Each row has a name. Each piece below is followed by the name of the row it came from, unless a question asks for something else. Each question is about the rows just above it. Places in a row count from 1.

D: [ 80.3  16.6  17.7 -18.3]
G: [27.3 29.0 21.7 -3.6]
C: [ -9.4 -14.7  -9.3 -24.2]
W: [ 10.6 -55.1   0.8  37.0]
J: [ 80.3  17.8  16.6 -18.3]
Z: [ 37.0   0.8  10.6 -55.0]
H: [-14.6 -46.9 -36.7  13.9]
M: [11.0 38.9 17.8 55.5]
F: [-29.7 -11.5 -50.8  10.8]
Q: [ 47.8 -20.9  12.7 -30.4]
U: [-14.7 -32.0 -22.1  14.6]
Which row holds these entries in another order? [-46.9 -36.7 -14.6  13.9]	H
C without one entry, shuffled: [ -9.3 -24.2 -14.7]. Gone:	[-9.4]
Where in the named rows is [-14.6]?	H, 1
Put [-18.3  80.3  16.6  17.7] back in order: which row is it?	D
[ 37.0  10.6 -55.1   0.8] is which row reordered?	W
Shuffled U with one entry gone: [-22.1 -14.7  14.6], missing	[-32.0]
Which row holds these entries in another order? [-55.0   0.8  10.6  37.0]	Z

E: [11.3 11.4 22.9 47.2]
L: [-20.3  -9.9  64.3  62.9]
P: [-0.5 12.4 13.1  4.3]
R: [-25.9  10.9  22.1  43.7]
T: [-25.1   9.6 -20.4  33.9]
S: [-25.1   9.6  35.9  33.9]
Y: [ 4.4 13.1 12.4 -0.5]
B: [ -6.8 -26.3   0.4  32.1]
X: [-20.3   9.1  25.1  46.1]
V: [-22.2 -11.8  66.5  62.8]
[ 25.1   9.1 -20.3  46.1] is which row reordered?	X
Where in the named rows is [11.4]?	E, 2
Which row holds these entries in another order? [ 4.3 13.1 12.4 -0.5]	P
Which entry of E is missing from [47.2 22.9 11.3]?	[11.4]
Which entry of B is missing from [  0.4  32.1 -26.3]?	[-6.8]

N: [-21.5  -1.2 -40.2  15.3]
A: [-4.0 66.5 33.0 66.4]
K: [-3.9 66.4 66.6 33.0]
A without one entry, shuffled: [-4.0 33.0 66.5]. Gone:	[66.4]
Put [33.0 66.4 -4.0 66.5] back in order: which row is it?	A
Where in the named rows is [66.5]?	A, 2

Ref: [-7.5 10.2 28.7 45.2  4.6]
Gomis: [-7.5 28.6 45.2  4.6 28.8]
soti: [ 18.3  29.3 -45.5  18.4  10.5]
Which row holds these entries in another order? [28.8  4.6 45.2 28.6 -7.5]	Gomis
Put [ 18.4  10.5 -45.5  29.3  18.3] back in order: which row is it?	soti
Row and place of [29.3] in the named rows:	soti, 2
Where in the named rows is [28.7]?	Ref, 3
Which entry of soti is missing from [ 29.3  18.4 -45.5  10.5]?	[18.3]
Which row holds these entries in another order? [-45.5  18.4  10.5  18.3  29.3]	soti
Which entry of soti is missing from [ 18.4  29.3 -45.5  10.5]?	[18.3]

mora: [  1.9  55.3  44.9  -6.6 -77.8  17.8  54.3  -5.6 -36.0  32.9 -10.0 -15.5]
poveb: [-10.0  17.8 -77.8  32.8  -5.6  55.3  45.0 -36.0  32.9 -15.5   1.9  54.3]
zata: [ 47.2 -16.9  49.7  40.2 -15.6  10.3  22.2 -35.4  23.2  42.7  39.9  11.9]
rur: [  3.6  37.4 -12.6  22.1  30.5 -12.2  12.4  48.4  -9.4  17.7  21.6 -12.5]
fef: [ 15.1   1.2  68.1  20.9  -4.7  18.3  22.2 -23.3  16.5  15.8  20.3  18.5]
Which row holds these entries in another order? [ 42.7 -16.9  40.2  10.3 -35.4  11.9  47.2  22.2 -15.6  39.9  23.2  49.7]	zata
rur without one entry, shuffled: [-12.6  12.4  21.6  22.1 -12.2  48.4  -9.4  30.5  17.7  37.4   3.6]. Gone:	[-12.5]
Row and place of [22.1] in the named rows:	rur, 4
Which row holds these entries in another order? [ 54.3   1.9 -15.5  32.9 -36.0  45.0  55.3  -5.6  32.8 -77.8  17.8 -10.0]	poveb
Where in the named rows is [44.9]?	mora, 3
poveb without one entry, shuffled: [-36.0   1.9  55.3 -77.8  45.0 -15.5  32.8  54.3 -10.0  -5.6  17.8]. Gone:	[32.9]

kuvu: [ 13.8   0.0 -13.2  -1.5  -6.6  20.4 -24.2  39.5   0.6   0.5  18.8 -13.4
  11.0  -8.3  -5.4  -3.5   0.8 -24.8  22.1 -17.1  12.1 -13.0  -3.5 -17.5
   4.3   4.9   0.3 -35.5  11.0  -9.9   3.4 -47.5  12.5]
Lesi: [-14.2  29.2 -16.4   2.7   5.7 -10.9  28.4   0.2  -6.3   6.3 -13.2  -9.9
   0.3 -10.9   9.6 -22.5   0.5 -29.2   1.7   8.7 -32.4  -9.0  -2.2 -11.9
  17.0  10.2  23.1 -21.8  14.0  -8.2   7.0   3.8  42.6]
Nufe: [-22.3  -6.8  16.8  24.9 -14.4  35.1   6.2  22.4  11.4 -11.6  25.3  20.2
 -16.0 -48.3   6.3  29.3  11.7  45.2  13.8  26.3  44.8  14.6 -17.9  19.0
   6.8   0.0  -3.5  24.3  16.1  43.3 -14.4  27.5 -16.1]
zuki: [-16.5  30.5 -23.6  41.7  -7.6  62.6  47.4  48.1  -6.5   9.4   6.6 -25.5
  -1.6 -29.1  21.4 -23.4  -5.9  -6.1   1.7  71.1 -23.5  -3.1  13.9  -9.3
  17.4 -32.0 -21.1 -16.7  13.5   6.9  17.6  10.5 -18.7]
pavif: [ 13.8 -24.2   0.5  -3.5  -8.3   0.8 -24.8 -13.0  11.0  -1.5   0.3  -5.4
   0.0  39.5  -9.9  22.2   3.4  18.8  12.5 -13.2  20.4   4.9  11.0  12.1
 -35.5   0.6 -17.5   4.3 -47.5  -3.5 -13.4  -6.6 -17.1]
fipuz: [ -6.3  17.0  -9.0 -22.5   0.5 -16.4   8.7   7.0   0.2 -29.2  -2.2 -21.8
   0.3  28.4  10.2 -10.9   3.8 -32.4 -14.2  42.6 -11.9  -9.9   6.3   9.6
 -13.2   5.7  14.0  29.2 -11.0  23.1   1.7  -8.2   2.7]
q: [ 13.8 -24.2   0.5  -3.5  -8.3   0.8 -24.8 -13.0  11.0  -1.5   0.3  -5.4
   0.0  39.5  -9.9  22.2   3.4  18.8  12.5 -13.2  20.4   4.9  11.0  12.1
 -35.5   0.6 -17.5   4.3 -47.5  -3.5 -13.4  -6.6 -17.1]	pavif
Row and place of [-9.3] in the named rows:	zuki, 24
Which row holds these entries in another order? [ -1.5  -3.5 -17.5 -13.2  -3.5   0.5  -9.9   4.9 -13.4  13.8  12.5  22.2
  -6.6   0.8  20.4   4.3  39.5  -8.3  18.8 -17.1   0.6   3.4  11.0  11.0
 -47.5   0.3  12.1  -5.4 -13.0 -24.2 -24.8 -35.5   0.0]	pavif
Which row holds these entries in another order? [ 14.0 -21.8   3.8   1.7  -8.2   0.2 -22.5  -9.9 -29.2   6.3   5.7  -9.0
 -11.9   8.7 -14.2  17.0  28.4  23.1   7.0 -16.4 -10.9 -32.4   0.5  -2.2
   2.7   0.3 -13.2   9.6  29.2  42.6  10.2 -10.9  -6.3]	Lesi

kir: [-21.6  10.7  31.2  36.4 -13.3 -28.2  27.5  25.0 -31.8   9.6 -24.1 -20.6
  14.7 -43.9   8.5  11.8 -33.4  16.2  17.4 -26.2 -38.7 -23.7   3.0 -17.6
  12.2  25.8 -10.8 -44.0  34.0 -53.2 -20.6 -13.5]
pago: [ 16.2 -53.2 -53.3  11.8 -43.9  10.7  12.2 -20.6  27.5  17.4  31.2   9.5
  36.4 -33.4  14.7 -10.8   3.0  25.0 -38.7 -23.7 -31.8 -21.6 -28.2 -44.0
  25.8 -20.6 -13.5   8.5 -26.2  34.0 -17.6 -13.3]
pebed: [-25.6 -30.8  45.2 -44.3  11.6 -25.0   6.5  -3.8  27.4 -35.2  28.3  28.2
  38.0  34.2  -5.7  28.9  -2.7 -21.4 -47.4  -9.5  27.0   8.0  60.3  18.1
  77.6  43.9  -3.0  -5.5  -0.1 -33.4  17.4 -23.6]
[8.0] is at row and place	pebed, 22
[ 25.8 -20.6 -13.5   8.5 -26.2  34.0 -17.6 -13.3  16.2 -53.2 -53.3  11.8
 -43.9  10.7  12.2 -20.6  27.5  17.4  31.2   9.5  36.4 -33.4  14.7 -10.8
   3.0  25.0 -38.7 -23.7 -31.8 -21.6 -28.2 -44.0] is which row reordered?	pago
Which entry of pebed is missing from [ 77.6  17.4  34.2  38.0  27.0  -3.8  -3.0  -5.5  28.9   6.5  -2.7  -0.1
  18.1  45.2 -30.8  11.6 -21.4  60.3   8.0  28.3 -44.3  -5.7  27.4  43.9
 -47.4  -9.5 -25.6 -23.6 -35.2 -25.0 -33.4]?	[28.2]
Which entry of pago is missing from [-20.6  11.8 -33.4   3.0 -31.8  25.0 -38.7 -21.6 -20.6   9.5  27.5 -10.8
 -43.9  10.7  12.2 -28.2 -13.5  16.2 -53.3 -13.3  25.8 -23.7  34.0  17.4
 -17.6  14.7 -26.2   8.5 -44.0  31.2  36.4]?	[-53.2]

vuv: [ 62.8  45.1 -29.9 -52.1  50.2]
liru: [ 56.6 -57.4  80.7 -66.4  -1.6]
zel: [ 56.6 -66.5  80.7  -1.6 -57.4]
Bipo: [-70.2 -34.8  33.6  52.7 -47.3]
goz: [-52.5  67.9 -32.0  54.1 -52.4]
vari: [ 73.2  53.2 -30.1 -42.2 -30.3]
zer: [ 30.7 -71.6  42.4 -23.4 -69.7]
pid: [ 39.8 -57.9  26.7 -30.6  78.2]
Put [-57.4  -1.6  80.7 -66.5  56.6] back in order: which row is it?	zel
Shuffled goz with one entry gone: [-32.0 -52.4  54.1  67.9], missing	[-52.5]
Which entry of vari is missing from [-42.2 -30.1  53.2 -30.3]?	[73.2]

nikap: [-45.3 -12.6  46.5  -8.4  32.5  36.9  78.6]
rolav: [ 72.1  32.6  12.2 -28.3 -18.6  36.4  41.0]
dogat: [ 78.6  47.1  36.9 -23.1 -45.3  47.0  46.5]
tukes: [ 51.3  -0.7  34.8  34.0 -15.6  34.7  -8.5]
rudot: [ 78.6  32.4  36.9 -12.6 -45.3  47.0  46.5]
[ 47.1  36.9 -23.1 -45.3  47.0  46.5  78.6] is which row reordered?	dogat
Shuffled dogat with one entry gone: [ 46.5  78.6 -23.1  36.9  47.1 -45.3], missing	[47.0]
Put [-12.6  78.6  46.5  36.9  32.4 -45.3  47.0] back in order: which row is it?	rudot
Where in the named rows is [-8.5]?	tukes, 7
Shuffled tukes with one entry gone: [-8.5 34.0 -0.7 34.8 34.7 51.3], missing	[-15.6]
tukes without one entry, shuffled: [ 34.0  -0.7 -15.6  -8.5  51.3  34.7]. Gone:	[34.8]
Where in the named rows is [-0.7]?	tukes, 2

